[  4  -7   2  -1  21  11   7   6   2   6 -10  11  16  18  10  12  14  30
  -1  21  45   7  -1  11   5  -1  13   7   3 -27   4  12   7  -1  32   9
  45 -14  14  21  30] -> <182>
[-33 -18 -27  -7 -16  15   3 -24  -5  33   4  28  49  48   7  17   2 -45
   4   1  17  -6 -25   9  -1 -13   1  19  28  -2   7  -1  22  -1  25  -6
  -2   2  16  29  30] -> <178>
[  4  -7   2  10   5   4   7   6   2   6 -10  11  16  18   4  12  14  30
  -1  21  11   7  -1   7   5   2  13  11  11 -27   4  12   7  -1  32   9
  11 -14  14  21  30] -> <110>
[-45  -6   7   2  25  -2 -16  17  28  33  -5  48   9 -18  -1  28  48 -25
  17  -7  22 -13   3 -24  16 -27  15  30  -6   1   4   7   1  -1  -1   4
  29 -33   2  -2  19] -> <26>
[ 17   6 -27 -28 -16   1  -2   0   6  -2  13 -15  -1  -6  14 -26 -14  27
  11  -7  17  22  35   9  10   8  -3  14   7   6  10   4 -39   1   4   8
  15   4  11  21   3] -> <22>
[ 14   6  28   5   4  -3 -24 -37  -8  -6 -23 -12   9   4 -10  -1  25  -2
 -16  -7  -8 -26 -14  33  -1 -21   3  12 -17 -11  -4  29   4 -25 -16   0
  52  22  -3  21  21] -> <197>
q: [-45  -6   7   2  25  -2 -16  17  28  33  -5  48   9 -18  -1  28  48 -25
  17  -7  22 -13   3 -24  16 -27  15  30  -6   1   4   7   1  -1  -1   4
  29 -33   2  -2  19] : <26>
count <182>: [-1] : 5
q: [22 -1] : <178>
q: [  4  -7   2  -1  21  11   7   6   2   6 -10  11  16  18  10  12  14  30
  -1  21  45   7  -1  11   5  -1  13   7   3 -27   4  12   7  -1  32   9
  45 -14  14  21  30] : <182>
count <110>: [4] : 4
order: [ 29  30 -33 -18 -27  -7 -16  15   3 -24  -5  33   4  28  49  48   7  17
   2 -45   4   1  17  -6 -25   9  -1 -13   1  19  28  -2   7  -1  22  -1
  25  -6  -2   2  16] : <178>

[ -1  42   9 -31]  <197>
[  7 -11 -12   1]  <155>
[ -1 -11   9 -31]  <154>
count <155>: [-12] : 1
order: [-12   1   7 -11] : <155>
common <154> <155>:  : [-11]

[ 8  0 -9  3 16 -2 27 42 12  4  2] = <154>
[  4  -3 -14  11  17 -14  34   5  -1  12  -1] = <39>
[ -7 -10 -25   2  16  24 -10 -16  -4 -15   3] = <26>
[ -7 -16   3  -4 -10 -16  16 -25 -10  24   2] = <14>
[ 18   6  21   6   3  -5 -15  15   0   8   1] = <197>
order: [-10  24   2  -7 -16   3  -4 -10 -16  16 -25] : <14>
tail: [ 2 16] : [ 24 -10 -16  -4 -15   3]

[ 22  -5 -47  51  17 -11  13  24   2 -39   8 -16   5  -4  13 -25] = <14>
[-13   1 -23   7   9   6   7 -17  -3 -15 -27  -6   9  22 -21 -12] = <178>
[ 22  -5 -47  51  17 -11  13  24 -15 -39   8 -16   5  -4  13 -25] = <182>
[-24   5   2 -28  -4 -12 -17 -30   3 -12 -17  -7  14  -8   7   7] = <39>
[-18 -18  16 -21 -18   1 -18   3   3   4   6  -2   3 -27  23   3] = <110>
[ 10   7 -21  11   2   0   1  13   9  -7   9  -3 -11  -7  23   2] = <197>
count <110>: [2] : 0
tail: [ 9 22] : [-21 -12]
q: [-15 -27  -6] : <178>

[ 46 -50 -41  48  41 -51 -32  44  45 -43  34  48  39  44 -46 -32  49 -42
 -43]  <39>
[-50  50  51 -45 -47  51  17 -45 -46  38  29 -46  38 -44 -47  48  40  34
  41]  <86>
[-50  50  51 -45 -47  51  17 -45 -46  38 -45 -41 -40 -43  49  10 -52  42
  42]  <178>
[ 47 -45 -45 -51 -25 -43  44 -13  50  42  40 -42  44 -37 -50  48  53  16
  43]  <154>
[-48  44  45  54  48  45 -49  49 -45 -51 -47  50 -30  52  48 -45 -40 -40
 -47]  <26>
[ 34  29  51 -50 -47  41 -45  51 -46  50 -46  38  17  39 -44  48  40 -45
 -47]  <197>
[-48  50  51 -49 -47  47  25 -52 -50  42 -44 -45 -39 -50  50  21 -40  43
  43]  <14>
[-50  50  51 -45 -47  51  17 -45 -46  38 -45 -41 -40 -43  41 -43 -44 -37
 -50]  <22>
q: [-50  50  51 -45 -47  51  17 -45 -46  38 -45 -41 -40 -43  49  10 -52  42
  42] : <178>
order: [-50 -47 -47 -46 -46 -45 -45 -44  17  29  34  38  38  40  41  48  50  51
  51] : <86>

[ -2  33 -28 -10 -28  15] -> <96>
[ -3  33 -28 -10 -18  15] -> <178>
[ -2  -7  30  -2 -25 -29] -> <197>
q: [ 33 -28 -10 -18] : <178>
count <96>: [-27] : 0

[ 28 -20 -45  -3  16 -36   8 -35  12  40 -23  10  -5] = <110>
[ 19  10  29  42 -13  42  34  39  17   5 -36 -27  -2] = <155>
[ 35  48  -4  16  35  -5  35  39  35 -33  39  -5   6] = <26>
count <26>: [-6] : 0
count <26>: [39] : 2
tail: [35 39] : [ 35 -33  39  -5   6]

[ 6  5 -3  2  0 -4 12  4  4  2 -2] : <39>
[-18  39  18 -20 -19  29  -2 -12  10 -20  -7] : <86>
[ -5  22   5  14   6   1 -32  16 -12   1 -23] : <154>
[ 3 -1  2 -4  2  3 -6  2  4 -4 -2] : <182>
[-18 -20  -1  -1  29  -1 -19   0  20  -1  21] : <26>
[-16  -6  15  22 -14 -16 -21 -41   1  22   4] : <14>
[ -5   0   5  -1  -6   0  -7  -2   7  -1 -13] : <155>
[ 18 -22  26   0  -6 -33 -24 -12  -4   0 -53] : <96>
[ 12   6 -38  17 -14   2  20   4   9  17 -27] : <22>
q: [-6  0 -7] : <155>
common <182> <86>:  : [-2]

[-40  21 -23 -19  55  44 -22 -48  50  14 -51  -9  47] : <39>
[ 14  51  51 -32 -46  54 -14  49 -46 -50  52 -47 -44] : <155>
[ 47 -48  50  47   8 -32  47 -49 -42 -51 -14 -49   5] : <178>
[-32  51 -46 -46 -50 -14 -46  49  14  51  54  52 -44] : <86>
[-50 -50  44  43  46  40  39 -45  37 -47 -42 -47  49] : <154>
[-41  48 -49 -43 -44   5 -48  43  50  50 -39  46  28] : <14>
[ 34 -49  46  48 -35 -48  47 -13 -50 -51  50 -46 -35] : <110>
common <155> <14>:  : [-44]
order: [  5 -49 -14 -51 -42 -49  47 -32   8  47  50 -48  47] : <178>
order: [-44  52  54  51  14  49 -46 -14 -50 -46 -46  51 -32] : <86>
common <14> <155>:  : [-44]

[  3  -4   3  -2 -37 -24  15  44  29  33  44  29   3   8 -49  31 -20 -47
  27 -25  44  17 -27  27 -24  44  17  28  -3   4 -16  -5  20   3  46  24
 -28 -38]  <197>
[-34  33  18 -35  -2  19   1 -43  33 -21  14 -13  25 -21 -44  -1  -5 -16
  43  27   6 -17 -23   4  14  -8 -36 -23 -46  25  31  21 -46  49  -3  43
  35 -27]  <110>
[-23 -40   2 -41  -2  14  11 -14 -34 -17  45 -45 -31 -35  30   0  18 -40
 -17  23 -45 -39  13 -28   8 -24 -28   0  -7  45  24 -44  42 -11  12 -23
  15  19]  <39>
[ 41 -14  46 -26   7  45  23   9  45   4  10 -17   7 -23 -23   7 -47   8
 -21 -44 -41  34  16  36  -3 -36  -8 -23 -14  32 -46 -10  20 -30  12  43
 -32  10]  <86>
[  7 -45 -14  37  41 -28 -24  -1  12  23 -45  10  20  -4 -46  18  48  42
   1  49 -42 -33  26 -16  -3   0  14  46  49 -45 -26  -7  28  32   5 -37
  20 -29]  <182>
[ -2   6 -42  28  45  44 -16 -17 -15  46 -20  17 -31 -35  31  47  42   4
 -27  19  35 -12  27 -36 -44  24 -26 -17  23  35 -42  35  26 -41 -40  46
  28 -19]  <178>
[ 23  -8   9  16   8 -23   4 -16 -39 -17 -24   9 -20   0  36  40  25  17
   9 -41 -17 -48 -46  10 -50   9 -32  25  18   9  46  45  -1 -17  49 -49
 -11  23]  <96>
[ 37  28 -24   6  11   6  16  -6  39 -45  19 -15  49  15  40  34   3  17
  -6  41 -20 -29 -22  14  39  43  23 -37  25 -38   0 -25   7  -3  24 -48
  45  47]  <26>
[ 31  28  33  -7 -43   1  25 -27  46 -38   8  37 -23  10  41  39 -11   1
  28 -47  17  14 -19 -45  -6  -8  -2 -10 -17 -28  -5  29  -1 -30 -21  27
 -45  40]  <155>
tail: [-31 -35  31] : [ 47  42   4 -27  19  35 -12  27 -36 -44  24 -26 -17  23  35 -42  35  26
 -41 -40  46  28 -19]
count <96>: [9] : 5
q: [-36  -8 -23] : <86>
q: [  7 -45 -14  37  41 -28 -24  -1  12  23 -45  10  20  -4 -46  18  48  42
   1  49 -42 -33  26 -16  -3   0  14  46  49 -45 -26  -7  28  32   5 -37
  20 -29] : <182>

[-16  12 -18 -27  36] = <86>
[-12 -26 -10  16  41] = <110>
[  7  35  -2 -24  32] = <178>
[45 -9 10 22 23] = <197>
[ 31 -10  10   8  20] = <154>
[-10  31 -11  22 -10] = <14>
q: [-10  31] : <14>
common <197> <14>:  : [22]
tail: [-10  10] : [ 8 20]
order: [-11 -10 -10  22  31] : <14>

